Here is a tiny trained network, its code and every weight. The questions are about switching its units off for an input and a target symbol, where a switched-off unit gives its printed mean instead of its output.

import numpy as np


def w(rows, s, z=0):
    codes = np.array(rows[::2]) - 128.0
    scale = np.full(codes.shape[1], s)
    scale[-1] = z or s
    return codes * scale


def f(y):
    return np.maximum(y, 0)


def softmax(a):
    e = np.exp(a - a.max(-1, keepdims=True))
    return e / e.sum(-1, keepdims=True)


def log_softmax(a):
    a = a - a.max(-1, keepdims=True)
    return a - np.log(np.exp(a).sum(-1, keepdims=True))


def net(x, mask):
    ids = ['γζηθστφω'.index(c) for c in x.split()]
    T = len(ids)
    res = E[ids] + P[:T]
    q, k, v = (res @ M[0].T for M in (Q, K, V))
    z = softmax(np.where(np.tri(T) > 0, q @ k.T / 3**0.5, -1e9)) @ v
    res = res + np.where(mask[0], z, O[0][:, -1]) @ O[0][:, :-1]
    y = f(res @ A[0][:, :-1].T + A[0][:, -1])
    res = res + np.where(mask[1:9], y, B[0][:, -1]) @ B[0][:, :-1]
    return log_softmax(res[-1] @ U[:, :-1].T + U[:, -1])


Q, K, V, O, A, B = {}, {}, {}, {}, {}, {}
E = w([
[17,61,117,116,255],'γ',
[100,130,235,138,8],'ζ',
[48,145,116,142,124],'η',
[78,97,58,125,56],'θ',
[51,130,119,114,106],'σ',
[223,170,156,85,145],'τ',
[75,64,87,131,134],'φ',
[123,14,213,179,87],'ω',
],0.013)
P = w([
[159,219,97,107,104],'0',
[219,117,127,162,157],'1',
[141,51,210,2,123],'2',
[120,198,82,114,86],'3',
[200,108,117,212,180],'4',
[100,86,183,21,94],'5',
[97,184,81,120,87],'6',
[175,109,119,234,195],'7',
[55,108,173,38,83],'8',
[71,173,76,127,88],'9',
[153,121,114,239,210],'10',
[10,120,180,47,97],'11',
],0.0098)
Q[0] = w([
[3,117,90,165,87],'H1',
[108,107,186,206,116],'H1',
[155,110,65,147,74],'H1',
],0.013)
K[0] = w([
[5,70,92,165,53],'H1',
[101,108,162,229,96],'H1',
[171,100,85,98,77],'H1',
],0.012)
V[0] = w([
[147,254,204,136,119],'H1',
[152,181,5,70,135],'H1',
[192,95,111,99,222],'H1',
],0.0094)
O[0] = w([
[26,158,201,196,57,73],'H1',
[137,162,6,60,1,109],'H1',
[60,126,81,122,228,2],'H1',
],0.0089,0.0036)
A[0] = w([
[94,114,155,41,125,122],'N1',
[88,201,96,99,155,11],'N2',
[237,231,163,125,140,3],'N3',
[120,158,173,56,102,127],'N4',
[114,69,142,82,148,10],'N5',
[252,178,123,179,118,21],'N6',
[100,158,49,192,141,46],'N7',
[57,110,94,88,104,63],'N8',
],0.022,0.0045)
B[0] = w([
[152,120,158,182,68,253],'N1',
[98,37,130,138,123,175],'N2',
[246,163,125,97,109,151],'N3',
[86,137,96,88,169,254],'N4',
[106,154,98,85,134,217],'N5',
[85,38,100,253,78,167],'N6',
[180,241,104,153,143,186],'N7',
[136,109,165,120,161,242],'N8',
],0.028,0.0098)
U = w([
[185,135,139,128,144,132],'γ',
[131,73,138,155,213,57],'ζ',
[108,105,201,152,104,145],'η',
[99,147,86,125,176,156],'θ',
[96,93,55,139,104,3],'σ',
[85,98,115,89,100,226],'τ',
[111,179,107,77,3,142],'φ',
[148,85,56,85,120,35],'ω',
],0.012,0.0057)

Each question gives the input, a string of symbols that net reads in full, and the target symbol t.
The units are the heads (3 rows each of Q, K, V and O) and the neurons (one row each of A and B). Each row of codes is followed by its name. A weight is (code - 128) times the scale printed after its matrix; where a second scale follows, it is the last column's (O, A, B and U).
mask holds one flag per unit, heads first, then neurons. A switched-off unit (its flag False) gives its mean, the last column of its rows in O or B, instead of its output. The means were averaged over made-up inputs and are rounded, as every weight is.
A unit's drop is (log p(t) with every unit on - log p(t) with that unit switched off) / (log p(t) with every unit on - log p(t) with every unit switched off).
The circuit of an input: a set's keep is (log p(t) with only the set's units on - log p(t) with every unit switched off) / (log p(t) with every unit on - log p(t) with every unit switched off). Starting from all 9 units, units are removed one at a time, each time the one whose removal leaves the highest keep (on an exact tie, the one counted first), for as long as the keep stays at least 0.8.
circuit, biggest first: the units of the circuit, biggest drop first
unit that matters most: the unit with the biggest drop
k most important neurons: the k neurons with the biggest drops, biggest first
drop of u: that unit's drop, to one decimal
input σ ζ η η γ γ γ ω η θ φ, target σ: circuit, biggest first : [H1, N6]
input ζ φ φ θ σ ω, target φ: circuit, biggest first : [N5, N8]
input τ η ω η θ γ η η ω τ, target θ: most important neuron : [N7]
input ω η ζ φ, target γ: circuit, biggest first : [N4, N5, N6]
input η τ σ τ τ ω ζ σ φ η η σ, target η: 2 most important neurons : [N1, N8]
input γ η η τ σ γ τ τ η η τ η, target η: 3 most important neurons : [N1, N5, N8]
input σ η ω τ, target ω: circuit, biggest first : [N3, N2, N4, H1]
input τ η η η, target θ: 2 most important neurons : [N1, N7]
input φ φ γ γ, target ζ: 2 most important neurons : [N2, N8]
input ω γ τ, target φ: circuit, biggest first : [N1, N8]
input η ω η σ, target τ: 3 most important neurons : [N4, N7, N2]
input η η τ θ σ, target σ: 4 most important neurons : [N6, N1, N8, N3]
input η γ η γ γ θ σ σ φ η γ, target θ: circuit, biggest first : [N1, N7]
input ω τ η ζ σ σ σ σ, target η: circuit, biggest first : [N4]
input τ σ η, target φ: 3 most important neurons : [N1, N5, N2]
input σ η θ σ θ η ζ γ ζ, target τ: 4 most important neurons : [N4, N7, N3, N5]
input γ η σ γ ζ τ η τ ζ η φ, target η: 2 most important neurons : [N4, N5]
input η η τ γ η η τ σ, target γ: circuit, biggest first : [N4, N6]
input σ θ θ γ θ ω γ φ, target θ: 2 most important neurons : [N1, N7]
input ω φ γ τ σ η σ γ ζ θ σ, target σ: unit that matters most : H1
input θ ω ω, target τ: 3 most important neurons : [N5, N7, N3]
input ω ω τ σ σ τ, target τ: 2 most important neurons : [N4, N7]
input η φ σ, target φ: drop of N3 : -0.2
input σ ζ θ ω τ φ σ ω σ τ η ζ, target τ: drop of N3 : 0.2
input σ τ η σ ζ θ η η, target σ: drop of N2 : -0.2
